Here is a tiny trained network, its code and every weight. The questions are about switching its units off for an input and a class, where a switched-off unit gives its printed mean instead of its output.

import numpy as np


def w(rows, s, z=0):
    codes = np.array(rows[::2]) - 128.0
    scale = np.full(codes.shape[1], s)
    scale[-1] = z or s
    return codes * scale


def f(y):
    return np.maximum(y, 0)


def log_softmax(a):
    a = a - a.max(-1, keepdims=True)
    return a - np.log(np.exp(a).sum(-1, keepdims=True))


def net(x, mask):
    res = np.array(x, float).reshape(1, 2) / 4 @ E
    y = f(res @ A[0][:, :-1].T + A[0][:, -1])
    res = res + np.where(mask, y, B[0][:, -1]) @ B[0][:, :-1]
    return log_softmax(res[-1] @ U[:, :-1].T + U[:, -1])


A, B = {}, {}
E = w([
[249,162,160],'x0',
[129,67,174],'x1',
],0.013)
A[0] = w([
[76,127,144,241],'n1',
[248,162,183,236],'n2',
[133,201,57,226],'n3',
[89,150,107,73],'n4',
[112,64,165,253],'n5',
[86,165,139,145],'n6',
[132,62,130,122],'n7',
[67,173,82,254],'n8',
[66,22,89,250],'n9',
],0.016,0.0049)
B[0] = w([
[59,142,249,179],'n1',
[166,178,185,249],'n2',
[116,193,104,194],'n3',
[78,142,83,152],'n4',
[145,104,235,183],'n5',
[88,169,91,154],'n6',
[158,86,163,153],'n7',
[69,229,139,201],'n8',
[71,89,229,219],'n9',
],0.011,0.018)
U = w([
[10,164,129,157],'0',
[61,68,191,50],'1',
[145,191,123,254],'2',
[168,101,189,219],'3',
[130,74,44,2],'4',
[94,82,41,2],'5',
[91,58,79,2],'6',
[102,97,96,2],'7',
],0.013,0.0049)

Each question gives the input, the list of numbers given to net, and the class t.
The units are the neurons (one row each of A and B). Each row of codes is followed by its name. A weight is (code - 128) times the scale printed after its matrix; where a second scale follows, it is the last column's (A, B and U).
mask holds one flag per neuron, in row order. A switched-off neuron (its flag False) gives its mean, the last column of its row in B, instead of its output. The means were averaged over made-up inputs and are rounded, as every weight is.
A unit's drop is (log p(t) with every unit on - log p(t) with that unit switched off) / (log p(t) with every unit on - log p(t) with every unit switched off).
unit that matters most: the unit with the biggest drop
top k neurons: the k neurons with the biggest drops, biggest first
drop when u is switched off: that unit's drop, to one decimal
input [-3,1], class 1: unit that matters most => n3
input [-8,2], class 1: top 3 neurons => (n9, n5, n3)
input [-5,1], class 1: top 2 neurons => (n9, n3)
input [-7,2], class 1: top 2 neurons => (n9, n5)
input [1,-3], class 2: top 2 neurons => (n9, n1)
input [2,-2], class 2: top 3 neurons => (n9, n5, n1)
input [-4,1], class 1: top 2 neurons => (n9, n3)
input [1,1], class 3: top 3 neurons => (n8, n3, n9)
input [-6,3], class 1: drop when n9 is switched off => 0.2
input [1,0], class 2: drop when n9 is switched off => 1.2
input [-3,2], class 1: drop when n9 is switched off => 0.1
